Below are the code and all the weights of a small trained network. Each question names an input and a target symbol and asks about switching units off, where a switched-off unit gives its printed mean instead of its output.

import numpy as np


def w(rows, s, z=0):
    codes = np.array(rows[::2]) - 128.0
    scale = np.full(codes.shape[1], s)
    scale[-1] = z or s
    return codes * scale


def norm(h):
    return h / np.sqrt((h * h).mean(-1, keepdims=True) + 1e-5)


def f(y):
    return y / 2 * (1 + np.tanh(0.7978845608 * (y + 0.044715 * y**3)))


def softmax(a):
    e = np.exp(a - a.max(-1, keepdims=True))
    return e / e.sum(-1, keepdims=True)


def log_softmax(a):
    a = a - a.max(-1, keepdims=True)
    return a - np.log(np.exp(a).sum(-1, keepdims=True))


def net(x, mask):
    ids = ['ΔΘΛαεω'.index(c) for c in x.split()]
    T = len(ids)
    res = E[ids] + P[:T]
    r = norm(res)
    for j in range(2):
        rows = slice(4 * j, 4 * j + 4)
        q, k, v = (r @ M[0][rows].T for M in (Q, K, V))
        z = softmax(np.where(np.tri(T) > 0, q @ k.T / 4**0.5, -1e9)) @ v
        o = O[0][rows]
        res = res + np.where(mask[j], z, o[:, -1]) @ o[:, :-1]
    y = f(norm(res) @ A[0][:, :-1].T + A[0][:, -1])
    res = res + np.where(mask[2:6], y, B[0][:, -1]) @ B[0][:, :-1]
    return log_softmax(norm(res)[-1] @ U[:, :-1].T + U[:, -1])


Q, K, V, O, A, B = {}, {}, {}, {}, {}, {}
E = w([
[111,144,173,150,182],'Δ',
[136,214,248,134,52],'Θ',
[155,174,5,167,192],'Λ',
[127,140,59,35,148],'α',
[165,164,93,155,21],'ε',
[137,56,152,64,113],'ω',
],0.016)
P = w([
[141,92,144,123,114],'0',
[71,142,158,100,118],'1',
[159,160,161,90,146],'2',
[98,33,162,176,151],'3',
[4,136,164,119,117],'4',
[241,121,173,109,124],'5',
[128,18,160,200,167],'6',
[67,180,178,78,103],'7',
[189,122,191,90,93],'8',
[59,67,182,137,138],'9',
],0.013)
Q[0] = w([
[107,144,167,75,195],'h1',
[175,105,127,124,174],'h1',
[252,158,105,177,104],'h1',
[93,100,75,174,216],'h1',
[250,161,136,114,131],'h2',
[164,91,160,118,131],'h2',
[196,80,146,127,152],'h2',
[142,7,98,185,136],'h2',
],0.013)
K[0] = w([
[93,132,200,115,147],'h1',
[172,92,113,143,179],'h1',
[190,143,134,154,99],'h1',
[106,170,99,197,169],'h1',
[127,43,122,179,144],'h2',
[97,122,117,149,177],'h2',
[60,65,107,169,51],'h2',
[7,155,114,128,130],'h2',
],0.015)
V[0] = w([
[74,98,70,16,90],'h1',
[27,150,161,127,174],'h1',
[181,170,231,60,103],'h1',
[55,163,212,125,79],'h1',
[98,255,122,136,140],'h2',
[171,128,198,219,43],'h2',
[78,112,250,208,152],'h2',
[130,120,85,241,122],'h2',
],0.0095)
O[0] = w([
[145,128,165,82,115,222],'h1',
[235,81,154,115,222,101],'h1',
[174,52,140,136,122,254],'h1',
[178,170,83,203,116,185],'h1',
[254,102,160,107,60,80],'h2',
[75,47,165,89,198,146],'h2',
[139,131,88,37,122,75],'h2',
[183,179,223,179,151,36],'h2',
],0.0087,0.0038)
A[0] = w([
[99,102,95,205,6,3],'n1',
[77,176,245,58,129,222],'n2',
[101,132,70,129,2,59],'n3',
[178,51,150,118,80,132],'n4',
],0.0086,0.0042)
B[0] = w([
[163,39,153,156,187,224],'n1',
[251,199,75,171,205,253],'n2',
[153,62,73,167,148,243],'n3',
[87,163,254,51,60,222],'n4',
],0.0091,0.0044)
U = w([
[25,198,130,161,146,193],'Δ',
[58,144,199,88,97,127],'Θ',
[203,149,68,84,121,3],'Λ',
[132,150,105,199,57,184],'α',
[115,119,196,195,209,87],'ε',
[105,246,200,179,69,130],'ω',
],0.011,0.004)

Each question gives the input, a string of symbols that net reads in full, and the target symbol t.
The units are the heads (4 rows each of Q, K, V and O) and the neurons (one row each of A and B). Each row of codes is followed by its name. A weight is (code - 128) times the scale printed after its matrix; where a second scale follows, it is the last column's (O, A, B and U).
mask holds one flag per unit, heads first, then neurons. A switched-off unit (its flag False) gives its mean, the last column of its rows in O or B, instead of its output. The means were averaged over made-up inputs and are rounded, as every weight is.
A unit's drop is (log p(t) with every unit on - log p(t) with that unit switched off) / (log p(t) with every unit on - log p(t) with every unit switched off).
The circuit of an input: a set's keep is (log p(t) with only the set's units on - log p(t) with every unit switched off) / (log p(t) with every unit on - log p(t) with every unit switched off). Starting from all 6 units, units are removed one at a time, each time the one whose removal leaves the highest keep (on an exact tie, the one counted first), for as long as the keep stays at least 0.8.
units of the circuit, in order: the units of the circuit, biggest drop first
most important unit: the unit with the biggest drop
k most important neurons: the k neurons with the biggest drops, biggest first
which heads matter: for each layer, one digit per head in row order, 1 if its drop is at least 0.15 and else 0, layers parted by /
drop of u: that unit's drop, to one decimal
input ε Θ Δ ε Θ Λ Λ α, target ω: most important unit => h2
input Δ Δ Δ Λ α Λ, target ω: which heads matter => 11
input Λ α Δ ε α, target Λ: which heads matter => 00
input ω ω α Δ, target Δ: which heads matter => 01
input Θ Δ ω Λ Δ ε Θ ε α, target Θ: units of the circuit, in order => (h1; n4)
input Θ α Θ Δ ε, target Θ: which heads matter => 01
input ε Δ Δ α ω Δ Θ ω, target Λ: which heads matter => 01
input Θ α ω Δ, target α: which heads matter => 01
input ω α ω, target Δ: which heads matter => 01
input Θ ε Θ ε ε ω ω, target Θ: which heads matter => 00
input ω ω ε Θ Λ, target ε: which heads matter => 11
input Λ ε ε ω Λ, target ε: which heads matter => 01
input Θ ε α α α ε ε ω α, target ε: which heads matter => 01
input ω ε ε, target Δ: which heads matter => 01
input Θ ε α ε Θ α Δ Δ, target α: units of the circuit, in order => (h2; h1)
input Δ Λ α ε Θ ε, target ε: which heads matter => 11
input α Δ α ε α, target Λ: which heads matter => 10
input ε ω ε Λ, target Δ: which heads matter => 10
input ω α ε α Θ Δ ε ε, target Λ: units of the circuit, in order => (h2; n2)
input Θ Δ ε α α, target ε: units of the circuit, in order => (h2; h1)
input α Δ α ω ω, target α: units of the circuit, in order => (h2)
input ε Δ ε ω, target Λ: units of the circuit, in order => (h2)
input ε α Λ ε Δ, target ω: 3 most important neurons => (n1; n3; n2)
input α α ε α Δ Λ Λ α ω, target ω: drop of h2 => 0.3
input Θ ε ω Λ ω Δ, target ω: drop of h2 => 0.4
input ω Θ ε Λ ε Δ ω, target Θ: drop of h2 => -0.1
input Δ α ω ε ω Θ, target ε: drop of n4 => -0.1
input ε Δ α Δ α Δ, target Λ: most important neuron => (n1)
input ω ε Δ, target Δ: 3 most important neurons => (n1; n2; n3)
